In the rows, zero is written as 128.
Each row of numbers stands for one element and depends on some of the facts below. Use the named rows to name the rest.

Named rows:
fleklem: [156 206 123 140  87 132 155 153  69  86 151 101  71 124 155 159 186  90
  86 113 170 100 151  95 119 135  36]
nopun: [123 133 143 112 157 145 148 159 127 127 129 117 114 138 147  96 135  99
 156 129 110 131 113 125  98 159 122]
firus: [103 149 125  95 142 123 125 184 137 138 166 111 133 139 151 103 167 137
 148 175  99 149 118 149 108 171 104]
guzos: [130 136 156 149 207 106 171 125 135 165 143  83 129 104 138 121 116  82
  82 150 146 124 154 109 151 166 102]
vededu: [112 104 119  63  92 136 100 105 157 129 109 143 167 149 109 133 111 129
 140 155 128 165 114 159  84 141 114]
detok: [117 110 123  76  95 125 105 112 169 131 112 141 177 159 108 128 112 116
 132 141 133 158 103 162  73 132 124]
kolu: [142 103 126  76  82 123 109 102 168 125 101 142 180 172  93 129 124 115
 130 119 141 144  99 146  65 148 129]
brodri: [ 87 141 130  97 132 151 117 168 155 132 144 110 171 161 164  83 122 124
 123 208 114 155  78 179 109 160 101]
graza: [118 107 125  98 152 140 127 129 142 100 163 137 153 167 135 138  79  96
  61 150 121 104 106 121  98 180  62]
storusu: [160 170 119 138  64  83 154 143 110 136 103 122  80 102 151 160 182 147
 149 127 177 140 169 147  94  74  81]
ploto: [123 124 136 112 126  86 130 119 149 140  97 125 134 125 112 150 136 116
 168 129 136 165 139 145  88 128 128]
poskila: [152 106 143 119 118  83 140 123 164 152  97 126 147 136 114 148 146 127
 151 114 140 156 138 138  84 138 130]
klomum: [109 125 118  97 143 164 111 123 113 111 144 133 151 162 128 112  77  82
  74 157 135  98  97 125 110 182  76]
fevon: [163 186 101  97  38 122 121 113  83 130 145 121  96  90 127 175 195 152
  93 134 186 127 193 119 143 114  38]
treplin: [115 141 136 107 158 141 138 171 123 123 132 120 110 122 148  97 134 102
 157 154 106 142 118 136 110 160 113]
grukir: [120 139 141  98 153 153 148 158 132 122 139 109 122 114 157 106 143  96
 150 140 101 147 110 129 112 155 108]
bebeti: [137 112 120  78 135 148 148 170 137 147 166 135 119 126 143  80 134 127
 140 139  95 117 125 130  94 167 127]

How the elements are related:
ploto | Π 686 | Ψ b
trurur | Π 58 | Ψ b
darusko | Π 692 | Ψ a
driskor | Π 692 | Ψ a
plifun | Π 686 | Ψ b
tedal | Π 692 | Ψ b
zime | μ fakle grukir | ρ darusko sasam diflonum | Π 686 | Ψ b
truklake | μ kolu vededu truram sumodra | Π 247 | Ψ b
sasam | Π 247 | Ψ b
stibrer | μ skigrun | Π 692 | Ψ a
grodram | Π 686 | Ψ a
flafe | Π 686 | Ψ b
zibel | Π 247 | Ψ a
nuplastam | μ poskila skopam tedal plifun grukir briplo | ρ vurol trufludin falo lemu flupla kenafli skigrun graza kupes skipumok stiram | Π 686 | Ψ a
detok | Π 692 | Ψ b
lemu | Π 692 | Ψ a
sifun | Π 692 | Ψ b
truvi | ρ skilugrom trufludin flupozer | Π 692 | Ψ b
taflesen | μ bratabrer | Π 692 | Ψ b
godris | μ kolu vededu pleki detok truvi | Π 58 | Ψ a
puzok | Π 692 | Ψ a
zafes | μ trurur rodom bregram novadro | Π 692 | Ψ b
skita | ρ goskan taflesen plunik deso falo vededu sezar | Π 686 | Ψ b
pleki | ρ rodom vobra skidol dreza zibel stiram | Π 247 | Ψ a
dredol | Π 58 | Ψ a
dugrun | μ floflasko rodom kegem driskor | Π 686 | Ψ a
zimi | Π 247 | Ψ b
drupar | Π 58 | Ψ b
fogris | Π 692 | Ψ b
flupla | Π 247 | Ψ b
fluklum | Π 247 | Ψ b
gunek | μ sabrum | Π 692 | Ψ a
skigrun | Π 692 | Ψ a
truklim | Π 58 | Ψ b
treplin | Π 686 | Ψ a
brugruk | Π 686 | Ψ b
sumodra | Π 692 | Ψ a
neler | μ driplek ploto | Π 686 | Ψ b
guzos | μ flibo kufim satek | Π 58 | Ψ a
roflom | Π 686 | Ψ a
pepligur | ρ kolu taflesen naros fevon vobra detok brugruk zustis | Π 58 | Ψ b
klesti | μ kegem flupla grukir | ρ klomum | Π 686 | Ψ b
gibol | μ pedin grupla brugruk | Π 247 | Ψ a
vededu | Π 692 | Ψ b
novadro | Π 247 | Ψ a
dreklestul | Π 247 | Ψ a
grupla | Π 692 | Ψ b
bratabrer | ρ nopun | Π 686 | Ψ b
vinar | μ skigrun zibel | ρ trerom deso sabrum grupla bregram | Π 692 | Ψ a
pusti | μ kipinik brodri | ρ zogom skabeno ravul tedal novadro diflonum | Π 247 | Ψ b
loklople | μ skopam bebeti gistur | Π 58 | Ψ a
flodraflem | Π 692 | Ψ b
deso | Π 58 | Ψ b
leski | μ fluklum naros bratabrer pepligur | Π 686 | Ψ a
trufludin | Π 692 | Ψ b
bregram | Π 686 | Ψ b
firus | ρ nugelu taflesen bebeti pluki briplo zimi | Π 686 | Ψ a
fuska | Π 686 | Ψ a
bebeti | Π 686 | Ψ a
flibo | Π 692 | Ψ a
kliris | μ grupla grukir | Π 58 | Ψ b
pedin | Π 692 | Ψ b
skidol | μ lemu brugruk | Π 686 | Ψ a
dreza | μ pleki driplek plubrabek briplo | Π 58 | Ψ a
gapi | μ kolu nugelu pedin zustis | ρ loklople zenus rodom lemu pedin darusko flodraflem bebeti | Π 686 | Ψ a
groboflal | μ flupla gistur | Π 58 | Ψ b
kenafli | μ sumodra | Π 686 | Ψ b
brodri | ρ kolu stotutren plunik laplo diruk fuska skidol flegubi | Π 692 | Ψ a
sabrum | Π 247 | Ψ a
storusu | Π 247 | Ψ b
monu | μ stotutren fakle pepligur | Π 692 | Ψ b
nopun | Π 686 | Ψ a
truram | Π 692 | Ψ a
gribir | Π 58 | Ψ a
kolu | Π 692 | Ψ b
flupozer | Π 247 | Ψ b
zenus | Π 247 | Ψ a
gramuk | Π 58 | Ψ a
flegubi | Π 692 | Ψ b
fleklem | μ detok brugruk | Π 247 | Ψ a
briplo | Π 686 | Ψ a
fevon | μ stotutren | Π 247 | Ψ b
klomum | μ gusur fuska zustis | Π 692 | Ψ a
bozim | ρ laplo skabeno sezar bebeti plifun brugruk driskor briplo grodram | Π 686 | Ψ a
gesku | Π 247 | Ψ a
goskan | Π 247 | Ψ b
zogom | μ pedin flodraflem plubrabek sasam briplo dreklestul | Π 692 | Ψ b
gatek | ρ zogom vurol naros bregram driplek dreza groboflal | Π 692 | Ψ b
kupes | Π 692 | Ψ a
nibim | Π 247 | Ψ a
zustis | Π 686 | Ψ b
satek | Π 247 | Ψ b
plunik | Π 58 | Ψ a
plubrabek | Π 692 | Ψ a
sigok | μ zenus grupla baskik nopun | ρ skilugrom trerom monu boplir | Π 247 | Ψ b
vobra | μ sasam zustis | Π 692 | Ψ a
ranik | μ treplin | ρ traska lemu skigrun drupar bebeti brugruk skipumok lifon | Π 686 | Ψ b
skopam | ρ taflesen kipinik fuska brumon godris gesku | Π 58 | Ψ a
grukir | Π 686 | Ψ a
skabeno | μ bozim brodri kufim | Π 692 | Ψ b
gistur | ρ gramuk driskor | Π 686 | Ψ b
stiran | μ fakle puzok | Π 247 | Ψ b
bovus | μ roflom skigrun novadro | Π 247 | Ψ b
traska | Π 58 | Ψ b
stotutren | Π 692 | Ψ b
nimemun | μ falo zimi | Π 692 | Ψ a
driplek | Π 692 | Ψ a
skilugrom | μ zibel | Π 686 | Ψ b
drisogra | μ gusur storusu flodraflem gesku | Π 692 | Ψ a
ravul | μ nibim tedal kufim | Π 692 | Ψ a
fakle | Π 692 | Ψ b
falo | Π 247 | Ψ b
poskila | Π 686 | Ψ b
gusur | Π 686 | Ψ b
vurol | μ tedal | Π 692 | Ψ b
stiram | μ dredol bratabrer gusur skigrun darusko flegubi | Π 686 | Ψ a
diruk | Π 58 | Ψ a
kipinik | Π 686 | Ψ a
diflonum | μ kufim | Π 58 | Ψ a
brumon | μ vededu bregram | Π 58 | Ψ b
naros | Π 692 | Ψ a
skipumok | μ trufludin dredol treplin | Π 686 | Ψ a
sezar | μ skopam flafe | Π 247 | Ψ b
pada | μ kolu | ρ trurur flafe sabrum flupozer | Π 58 | Ψ a
nugelu | Π 692 | Ψ a
rodom | Π 58 | Ψ a
lifon | μ poskila flupla sasam gribir | Π 58 | Ψ b
laplo | μ truklim darusko | Π 686 | Ψ a
busko | Π 686 | Ψ b
kegem | ρ vurol poskila klomum brumon | Π 686 | Ψ b
kufim | Π 686 | Ψ a
graza | μ baskik | Π 692 | Ψ a
gipli | ρ kenafli kliris vukim boplir | Π 692 | Ψ a
skunun | ρ kolu skabeno flafe bregram dreza grodram | Π 58 | Ψ b
pluki | μ flafe flupozer busko gipli | Π 58 | Ψ a
vukim | μ stotutren goskan brugruk | Π 686 | Ψ b
baskik | Π 247 | Ψ b
floflasko | Π 692 | Ψ a
trerom | μ rodom roflom naros flupozer | Π 686 | Ψ a
boplir | Π 247 | Ψ a

Rows to name:
No name comes twice in this set of rows, the named rows included.
[104 160 140 114 165  92 131 151 149 121 178  94 148 122 155 165 138 111
  74 177 112 153 141 125 140 196  57] -> nuplastam
[100  81 103 109 145 123 114 178 127 139 132 180 117 182 137  83  48 137
 118 165 116 101 106 146  71 171  96] -> skigrun
[105 111 106  64  98 139  84  81 124 145 127 155 163 130  87 140  73 126
  92 173 157 126 140 144 119 162  91] -> taflesen
[ 77 135 115  81 126 122  80  77 118 115 123 142 153 130  92 160  61  96
 110 175 157 152 137 146 115 144  87] -> zafes
[158 177 127 157  76  45 143 125 116 107 101 107 101 118 151 223 199 148
  88 126 192 147 186 118 120 118  10] -> sigok
[107 168 123  83 124  85 101  91 138 128 168 106 144 103 102 196 140 115
 102 158 136 171 169 128 132 154  89] -> zime
[146 211 112 116  83 144 144 154  61  84 164  96  70 110 162 159 193 102
  92 126 159 105 160  97 132 138  25] -> gibol
[144 126 132 106 131  82 127  89 129 168 111 107 134 130  66 161 150 110
 111 124 163 144 180  99 128 174 108] -> brumon
[145 124 121  58  90 109 116 115 151 139 135 128 142 121  96 147 167 126
 158 111 114 160 151 126  88 145 124] -> brugruk
[114 122 139 120 171 156 157 107 157 151 170 123 181 124 157 113  63  79
  41 164 138 108 102 148 131 152 102] -> ravul
[114 116 115 118 157 111 119 153  99 150 142 152  98 150 118 122  98 131
  84 153 134  84 151 108 118 206  71] -> stiram
[126 152 137  95 123  93 107  90 136 135 132 105 152 105  98 183 140 107
 108 153 152 160 160 124 133 164  93] -> klesti
[166 167 109 137  82 133 171 200  85 140 140 134  59 124 176  99 182 154
 127 138 145  98 147 130 103 115  68] -> novadro

The same elements again, as new rows of numbers:
Some rows with their names:
busko: [145 133 111 133 128 127 131 116 139 139 128 130 130 129 115 140 122 126
 132 140 146 124 114 145 140 121 132 133 113 127 122 126 141]
ravul: [146 142 144  95 113 121 131 143 101 140 138 130 147 118 187 142 135 148
 144 111 123 161 128 128 120 158 135 118 129 110 136 153 130]
flupozer: [129 122 125 125 136 130 127 118 128 112 141 128 112 170 103 141 126 119
 115 143 153 111 128 140 128 109 130 151 124 133 130 126 146]
bozim: [123 128 129 165 125 134 127 121 126 144 138 127 153 140 114 133 124 139
 130 129 153 145 132 139 136 126 133 120 122 115 139 142 127]
driskor: [145 128 137 133 144 130 142 132 125 141 128 133 155 115 141 149 123 136
 123 133 126 143 123 135 148 141 145 112 127 142 118 143 112]
baskik: [119 130 125 118 138 128 125 115 135 124 139 126 116 160 121 141 124 115
 113 133 151 107 119 139 125 117 134 150 119 134 141 124 146]
groboflal: [149 141 121  82 114 128 118 126 136 119 135 120 119 140 127 126 131 132
 146 121 123 130 125 134 141 101 119 148 117 119 134 135 139]
diflonum: [136 132 143  40 103 128 117 134 130 144 161 125 133 143 153 122 136 140
 146 126 127 160 116 125 115 120 140 126 126  73 131 142 135]
driplek: [154 113 140 159 130 125 141 129 119 136 127 134 155 123 113 140 123 137
 135 130 126 143 131 132 145 129 148 114 124 129 115 143 120]
plifun: [144 147 110 111 126 132 130 119 132 137 130 127 135 126 132 147 122 124
 129 154 149 123 111 147 146 113 132 129 119 137 127 130 134]
skigrun: [143 123 143 245 135 136 153 135 122 148 127 137 144 113 123 144 125 151
 116 133 108 159 137 146 135 126 117 128 138 122  73 140  97]
sasam: [121 130 117  86 137 129 124 122 139 125 137 125 119 162 120 139 124 112
 113 149 147 108 111 143 126 105 146 149 120 129 134 121 140]
gunek: [146 129 132 129 129 115 133 136 117 141 119 130 147 113 142 131 127 145
 137 109 100 149 119 129 132 148 143 127 125  96 120 142 118]
sifun: [154 141 127 139 139 126 144 124 130 131 116 131 134 106 137 161 122 134
 127 126 133 128 119 141 148 144 126 125 115 170 120 136 136]
ploto: [142 144 113 134 132 131 132 114 135 135 128 130 126 125 130 145 122 131
 126 132 150 127 118 144 148 127 123 130 115 141 130 128 138]
laplo: [141 141 118 152 124 124 121 134 126 127 140 128 142 139 131 107 128 140
 140 116 118 146 143 132 148 119 133 139 139  90 128 142 120]
briplo: [144 128 128 139 134 128 129 122 127 136 143 131 148 135 111 118 124 130
 138 133 143 140 132 137 146 119 148 119 130 110 134 137 124]

Which element is each row?
No name comes twice in this set of rows, the named rows included.
[158 134  93 101 123 119 116 127 120 122 113 122 122 132 120 129 127 138
 147 123 115 113 117 134 154 110 136 144 116  91 147 129 135] -> vukim
[160 139 130 102 115 124 142 130 122 135 126 130 139 107 151 161 127 134
 133 138 144 140 116 141 132 140 138 116 111 164 118 139 148] -> tedal
[133 130 114 175 125 121 113 127 121 132 124 119 147 140 111 109 125 145
 148 106 118 137 131 130 145 112 140 139 123  67 143 142 120] -> gapi
[169 139 118 122 129 118 135 133 110 117 108 125 127 112 132 147 129 143
 148 109 110 124 132 133 149 131 124 138 116 133 136 140 139] -> monu
[117 130 140  94 131 138 122 120 136 147 145 123 147 146 117 139 124 135
 130 127 138 145 117 132 139 116 132 122 118 122 136 137 119] -> skopam
[138 145 112 115 144 123 114 128 120 124 128 125 141 141 140 115 127 136
 144 116 117 133 133 127 159 118 140 136 139  93 155 142 113] -> skidol
[164 149 115 113 120 117 136 138 122 117 111 124 133 112 151 141 128 138
 143 119 111 125 131 135 150 125 127 139 120 145 126 142 138] -> zogom
[101 107 131 124 142 132 119 123 126 140 143 121 141 176  99 129 122 122
 112 137 142 123 119 134 125 103 152 141 124  89 137 132 126] -> pleki
[113 140 113 162 126 129 127 132 143 128 134 125 104 156 145 124 130 128
 111 122 115 130 121 145 111 111 113 174 133 100 102 129 130] -> bovus
[129 133 146  58 113 131 117 129 129 149 153 125 133 147 157 127 133 141
 143 110 121 157 112 125 116 136 133 129 127  80 134 140 129] -> guzos
[151 149 104 126 128 128 122 125 115 117 122 127 119 134 147 133 130 145
 139 127 121 128 129 138 151 114 114 147 125 114 137 134 132] -> kenafli
[146 101 140 175 136 130 142 126 108 144 124 131 154 125 105 152 123 148
 132 123 129 141 124 134 140 141 140 112 115 112 121 140 118] -> gipli

Now the same elements, written a new way:
Known rows:
vededu: [125 109 130 143 121 122 125 112 147 117 162 135 119 112 127  98 196  92
 126 140 128 126  67 121 127 132 122 116 130 126]
godris: [132 163 157 119 122 107 116 125 131 154  95 156 116 137 125 149 100 129
 126 108 122 118 118 159 113 127 125 125 182 142]
gribir: [129 116 122 134 128 163 127 106 111 136 115 112 117 120 131 142 105 128
 122 110 124 121 141 129 112 130 138 177 126 139]
pedin: [119 108 127 145 121 106 129 123 154 119 152 139 132 116 126 107 187  95
 128 130 121 129  71 119 129 129 126 119 131 123]
gibol: [125 122 160 144 119 106 131 157 122 139  96 161 163 117 142 131 112 150
 126 112 125 126 117 127 116 129 127 115 167 137]
deso: [124 110 122 107 149 111 124 104 141 129 113 116 120 114 123 137 108 137
 130 112 126 123 153 132 119 128 127 125 135 128]
flibo: [151 104 123 156 131 143 135 130 113 125 134 111 182 113 135 103 131 113
 128 115 126 129 103 147 135 124 122 118 107 125]
guzos: [137 135 114 110 118 129 131 127 110 149 100 117 145 113 128 142  93 148
 127 113 122 123 204 171 117 127 124 166 113 143]
gipli: [152 113 128 138 125 149 132 132 105 112 109 146 150 118 127 102 181 114
 127 127 128 124  89 137 134 127 124 150 110 126]
graza: [157 138 138 136 122  98 127 139 112 117 119 156 157 117 125 109 150 112
 127 111 132 120  67 155 120 127 128 112 108 125]
pepligur: [120 112 131 103 132 144 132 103 110 120 105 113 114 134 123 116 109 120
 126 115 121 122 191 116 120 133 170 200 122 127]
naros: [131 113 121 148 123 155 121 109 111 122 130 117 125 124 128 103 110 112
 129 171 135 124  69 129 176 124 125 118 111 126]
stibrer: [134 113 145 140 123 155 121 135 108 121  94 150 124 132 149 100 129 143
 139 167 154 126 103 149 156 126 125 110 149 133]
driskor: [128 112 152 149 130 128 126 114 101 120 104 125 150 117 150 106 105 120
 132 152 132 132  68 118 171 127 122 120 133 129]
bozim: [138 169 113 140 122 132 123 136 113 119 161 111 119 148 127 155 103 142
 121 108 125 126 166 115 123 133 156 179 106 125]
loklople: [128 150 119 111 129 108 124 123 109 137 101 124 137 114 123 161  95 140
 132 111 118 123 154 162 110 126 120 145 132 137]
stiram: [122 217 126 109 127 124 128 136 113 159 124 147 117 190 124 153 101 161
 129 156 142 119 125 134 120 124 131 111 134 128]

Rows to name:
No name comes twice in this set of rows, the named rows included.
[133 115 131 110 128 124 125 112 112 149 115 105 161 118 128 158 104 147
 127 108 127 123 150 160 116 126 130 138 124 138] -> diflonum
[125 110 113 110 179 146 132 109 128 116 116 129 121 114 126 104 164 116
 128 162 131 124 122 119 145 128 128 144 108 124] -> flupozer

